data = 215,147,113,96,13
data[-5] -> 215
data[3] -> 96

B =
[[-16  19 -19  21 -24  -5   0  24 -29 -16  45  34  25]
 [-23  -5  30 -25  19 -22 -14  -6 -13  13  -5   0  13]
 [ 12 -17  25 -13 -17 -41  21 -21   2  35  -9 -31  22]
 [-30   3   0   1  32 -11   8   1   3 -21  23  11 -32]]
B[0][0]	-16
B[0][2]	-19
B[0]	[-16, 19, -19, 21, -24, -5, 0, 24, -29, -16, 45, 34, 25]
B[:, 1]	[19, -5, -17, 3]
B[3][2]	0
B[2][1]	-17
B[1][5]	-22
B[3][0]	-30
B[0][7]	24
B[3][12]	-32
B[2][11]	-31
B[0][9]	-16
B[:, 7]	[24, -6, -21, 1]
B[1][7]	-6
B[1]	[-23, -5, 30, -25, 19, -22, -14, -6, -13, 13, -5, 0, 13]
B[2][12]	22
B[2]	[12, -17, 25, -13, -17, -41, 21, -21, 2, 35, -9, -31, 22]

A =
  3.236    2.548    5.550    7.213    4.258    6.454    4.535
  3.508   -8.217    9.288   11.198    1.670   17.547    4.592
  3.969   -4.874    7.218    6.747    3.158   18.267    4.098
  8.645  -12.759    8.804    3.845    0.738   14.948    4.787
  5.007  -14.935    8.200    7.603    1.850   15.100    4.150
  4.903   -1.472    7.800    4.338    4.480   16.463    4.383
  2.746  -10.049   10.685    7.030    1.233   14.490    4.896
  8.139  -18.806    8.991    1.650    1.116   17.024    4.279
  3.705  -21.331    9.388   -0.052    0.040   16.263    4.045
  7.243   -8.948    9.092    3.476    1.916   16.044    4.754
  6.003   -5.929    7.416    4.919    3.317   20.533    4.087
  4.676  -23.135   10.374    0.958    0.337    7.762    4.614
  3.188   -2.996    9.091    5.625    2.591   22.085    4.429
  4.321  -17.632    8.411    2.932    3.128   22.444    3.430
  5.711   -5.851    9.594   16.701    4.048   21.418    4.526
Indices start at 0.
(0, 0) = 3.236
(6, 3) = 7.030
(9, 2) = 9.092
(7, 4) = 1.116
(8, 4) = 0.040
(14, 2) = 9.594
(4, 5) = 15.100
(2, 3) = 6.747
(11, 1) = -23.135
(11, 6) = 4.614
(12, 5) = 22.085
(13, 4) = 3.128
(0, 2) = 5.550
(6, 5) = 14.490
(12, 1) = -2.996
(3, 0) = 8.645
(0, 6) = 4.535
(3, 6) = 4.787
(7, 6) = 4.279
(9, 0) = 7.243
(14, 4) = 4.048
(1, 0) = 3.508
(9, 5) = 16.044
(11, 3) = 0.958
(13, 6) = 3.430
(8, 6) = 4.045
(6, 0) = 2.746
(2, 1) = -4.874
(2, 6) = 4.098
(12, 3) = 5.625
(4, 6) = 4.150
(3, 3) = 3.845
(2, 4) = 3.158
(13, 1) = -17.632
(5, 4) = 4.480
(5, 3) = 4.338

grid = [[3, 1, -1, 6, -2], [16, 12, 2, -4, -1], [-16, 12, -1, -14, -8], [-22, -53, 12, 3, -15], [-17, -32, -3, 14, -19], [10, 11, -5, -5, -1], [12, -1, 6, 6, 18], [17, 38, 3, 5, -11]]
Rows and columns are counted from 0.
(0, 0): 3
(4, 2): -3
(4, 0): -17
(6, 1): -1
(0, 4): -2
(5, 1): 11
(5, 3): -5
(6, 0): 12
(2, 1): 12
(3, 0): -22
(6, 2): 6
(1, 4): -1
(4, 3): 14
(3, 3): 3
(7, 1): 38
(3, 1): -53
(5, 2): -5

x =
12	-3	-5	4	13	-16	9	-22	16	1
9	-2	42	17	13	39	47	6	16	12
29	15	-23	-6	28	-34	1	20	0	25
23	14	6	5	24	4	17	37	2	31
24	11	-31	-4	24	-39	-12	9	4	20
18	16	7	-1	18	6	17	37	-1	28
20	-6	-14	20	26	-20	-1	-18	22	13
31	7	-23	7	34	-33	2	6	9	24
20	-4	6	9	22	-9	29	-20	18	5
28	9	-29	-6	27	-44	0	-1	5	15
21	-4	2	11	24	-12	24	-19	18	7
25	0	-18	6	27	-32	6	-16	15	10
14	5	-18	13	20	-13	-18	14	12	25
19	16	12	-2	19	7	24	37	-1	27
13	-4	0	5	15	-12	17	-23	17	1
21	-2	7	5	22	-10	34	-19	15	4
Rows and columns are counted from 0.
row 0 col 0: 12
row 15 col 6: 34
row 7 col 5: -33
row 11 col 0: 25
row 0 col 6: 9
row 11 col 2: -18
row 8 col 9: 5
row 13 col 3: -2
row 13 col 9: 27
row 9 col 5: -44
row 10 col 8: 18
row 11 col 9: 10
row 14 col 8: 17
row 9 col 8: 5
row 7 col 9: 24
row 5 col 7: 37
row 6 col 1: -6
row 1 col 3: 17
row 6 col 4: 26
row 10 col 0: 21
row 13 col 8: -1
row 3 col 7: 37
row 12 col 2: -18
row 11 col 8: 15
row 9 col 7: -1
row 2 col 6: 1
row 10 col 6: 24
row 0 col 1: -3
row 8 col 1: -4
row 6 col 6: -1
row 0 col 7: -22
row 15 col 1: -2
row 2 col 4: 28
row 13 col 0: 19
row 2 col 1: 15
row 14 col 2: 0
row 1 col 2: 42

X =
array([[9577, 5622, 7880, 3185, 9584, 6240, 4524, 9678, 8542, 3673, 9110,
        8787],
       [3093, 4975, 4393, 5351, 9060, 4742, 8506, 8784, 4781, 3615, 3406,
        8728],
       [4774, 7176, 5733, 3880, 3732, 3437, 8930, 8676, 8037, 3960, 6533,
        8744],
       [5359, 8418, 5808, 8792, 7516, 4099, 8818, 8950, 6563, 5504, 6522,
        5519],
       [4504, 7261, 3140, 6920, 4066, 8307, 9238, 4128, 7882, 6983, 3705,
        5783],
       [7909, 3265, 3440, 3779, 9588, 3434, 5062, 8092, 6877, 5776, 4286,
        8568],
       [7248, 8330, 6719, 7066, 5400, 6897, 3155, 6773, 7482, 7710, 9041,
        5660],
       [7928, 4650, 7994, 3652, 8822, 9466, 9163, 3571, 9406, 3472, 6460,
        3548],
       [6275, 3754, 5661, 8137, 5130, 4151, 8253, 9630, 4356, 6190, 8303,
        9257],
       [9097, 3214, 4338, 3590, 4422, 4424, 4027, 7062, 6891, 9475, 5982,
        4862],
       [5835, 7473, 6419, 5556, 4755, 8969, 6777, 8730, 5795, 9331, 9345,
        8204],
       [9885, 7729, 4429, 7660, 3546, 8190, 4554, 6976, 5358, 8013, 4531,
        8947]])
Rows and columns are counted from 0.
(0, 0) -> 9577
(2, 7) -> 8676
(4, 11) -> 5783
(3, 9) -> 5504
(7, 3) -> 3652
(0, 6) -> 4524
(1, 7) -> 8784
(8, 10) -> 8303
(9, 7) -> 7062
(9, 8) -> 6891
(8, 7) -> 9630
(9, 11) -> 4862
(3, 11) -> 5519
(0, 3) -> 3185
(3, 8) -> 6563
(10, 0) -> 5835
(10, 11) -> 8204
(8, 9) -> 6190
(4, 8) -> 7882
(7, 11) -> 3548
(4, 4) -> 4066
(6, 3) -> 7066
(4, 6) -> 9238
(9, 9) -> 9475
(5, 4) -> 9588
(9, 2) -> 4338
(2, 9) -> 3960
(6, 7) -> 6773
(10, 4) -> 4755
(9, 1) -> 3214
(0, 4) -> 9584
(4, 7) -> 4128
(1, 2) -> 4393
